Below is a small trained network, with its code and all its weights. Each question gives an input and a class and asks what happens when units are switched off, that is, made to give their printed mean instead of their output.

import numpy as np


def w(rows, s, z=0):
    codes = np.array(rows[::2]) - 128.0
    scale = np.full(codes.shape[1], s)
    scale[-1] = z or s
    return codes * scale


def f(y):
    return y / 2 * (1 + np.tanh(0.7978845608 * (y + 0.044715 * y**3)))


def log_softmax(a):
    a = a - a.max(-1, keepdims=True)
    return a - np.log(np.exp(a).sum(-1, keepdims=True))


def net(x, mask):
    res = np.array(x, float).reshape(1, 6) / 4 @ E
    y = f(res @ A[0][:, :-1].T + A[0][:, -1])
    res = res + np.where(mask, y, B[0][:, -1]) @ B[0][:, :-1]
    return log_softmax(res[-1] @ U[:, :-1].T + U[:, -1])


A, B = {}, {}
E = w([
[196,252,54,173,94,63,29,52,133],'x0',
[128,132,123,125,131,127,133,128,129],'x1',
[129,136,135,132,134,133,132,125,125],'x2',
[110,139,225,31,36,37,204,96,48],'x3',
[208,106,160,124,203,7,130,120,241],'x4',
[126,127,124,135,126,126,138,122,124],'x5',
],0.014)
A[0] = w([
[177,220,204,103,81,54,108,79,68,80],'neuron 0',
[92,77,232,100,76,186,203,123,43,166],'neuron 1',
[105,29,142,114,207,133,214,159,181,129],'neuron 2',
[135,89,119,205,200,181,118,162,185,174],'neuron 3',
[203,174,50,185,161,75,40,68,216,62],'neuron 4',
[135,61,51,192,180,233,123,176,191,254],'neuron 5',
[201,123,219,138,171,65,139,140,236,174],'neuron 6',
[96,215,50,137,29,181,14,66,50,179],'neuron 7',
[70,163,147,117,138,209,98,81,88,221],'neuron 8',
[66,60,130,127,124,254,161,133,86,224],'neuron 9',
[170,212,12,200,172,156,34,57,164,163],'neuron 10',
[207,204,133,142,85,12,77,78,170,71],'neuron 11',
],0.012,0.0099)
B[0] = w([
[109,188,33,44,93,123,176,49,180,200],'neuron 0',
[49,108,171,40,74,147,149,158,66,231],'neuron 1',
[157,62,201,101,46,65,76,89,198,212],'neuron 2',
[175,88,143,131,173,79,44,119,187,210],'neuron 3',
[77,201,138,185,202,68,50,204,99,232],'neuron 4',
[235,196,139,85,218,203,22,72,126,248],'neuron 5',
[106,59,202,103,195,24,168,126,172,222],'neuron 6',
[185,177,92,206,72,199,248,139,198,248],'neuron 7',
[108,188,51,127,123,207,100,128,83,192],'neuron 8',
[129,200,97,18,237,168,98,114,83,228],'neuron 9',
[135,165,121,226,115,177,138,240,107,254],'neuron 10',
[137,182,57,62,216,117,169,31,49,217],'neuron 11',
],0.012,0.033)
U = w([
[173,199,78,56,238,138,93,37,77,249],'0',
[58,104,142,65,65,202,110,178,56,232],'1',
[189,158,131,221,84,218,112,215,131,136],'2',
[127,180,47,155,5,141,182,61,160,1],'3',
[205,64,175,120,179,99,48,134,234,66],'4',
[97,37,217,69,95,55,219,106,143,85],'5',
[76,158,130,204,204,51,82,224,113,2],'6',
],0.013,0.0078)

Each question gives the input, the list of numbers given to net, and the class t.
The units are the neurons (one row each of A and B). Each row of codes is followed by its name. A weight is (code - 128) times the scale printed after its matrix; where a second scale follows, it is the last column's (A, B and U).
mask holds one flag per neuron, in row order. A switched-off neuron (its flag False) gives its mean, the last column of its row in B, instead of its output. The means were averaged over made-up inputs and are rounded, as every weight is.
A unit's drop is (log p(t) with every unit on - log p(t) with that unit switched off) / (log p(t) with every unit on - log p(t) with every unit switched off).
The circuit of an input: a set's keep is (log p(t) with only the set's units on - log p(t) with every unit switched off) / (log p(t) with every unit on - log p(t) with every unit switched off). Starting from all 12 units, units are removed one at a time, each time the one whose removal leaves the highest keep (on an exact tie, the one counted first), for as long as the keep stays at least 0.8.
circuit, biggest first: the units of the circuit, biggest drop first
top k neurons: the k neurons with the biggest drops, biggest first
drop of u: that unit's drop, to one decimal
input [6,-3,-7,-1,3,8], class 6: circuit, biggest first => [neuron 4]
input [-2,-7,8,-2,1,0], class 4: circuit, biggest first => [neuron 11; neuron 0]
input [1,-6,-5,6,0,5], class 3: circuit, biggest first => [neuron 5; neuron 9]
input [1,0,6,-7,2,-5], class 6: top 2 neurons => [neuron 4; neuron 10]
input [0,-5,3,-5,8,-1], class 4: top 4 neurons => [neuron 3; neuron 5; neuron 2; neuron 6]
input [-6,-1,-2,1,8,0], class 5: top 2 neurons => [neuron 5; neuron 6]
input [-5,-7,1,5,0,2], class 1: top 2 neurons => [neuron 6; neuron 1]
input [-3,-1,2,2,-6,6], class 1: top 2 neurons => [neuron 1; neuron 5]
input [1,-2,-8,0,-7,-2], class 2: top 2 neurons => [neuron 7; neuron 11]
input [1,-6,-8,4,-4,-3], class 3: drop of neuron 7 => 0.1
input [-7,1,-7,6,-6,-1], class 1: drop of neuron 1 => 0.6
input [-8,5,-4,-8,3,-3], class 4: drop of neuron 2 => 0.3
input [1,-2,-5,-7,1,1], class 6: top 3 neurons => [neuron 4; neuron 10; neuron 7]
input [2,8,-2,4,-6,-3], class 3: top neuron => [neuron 7]
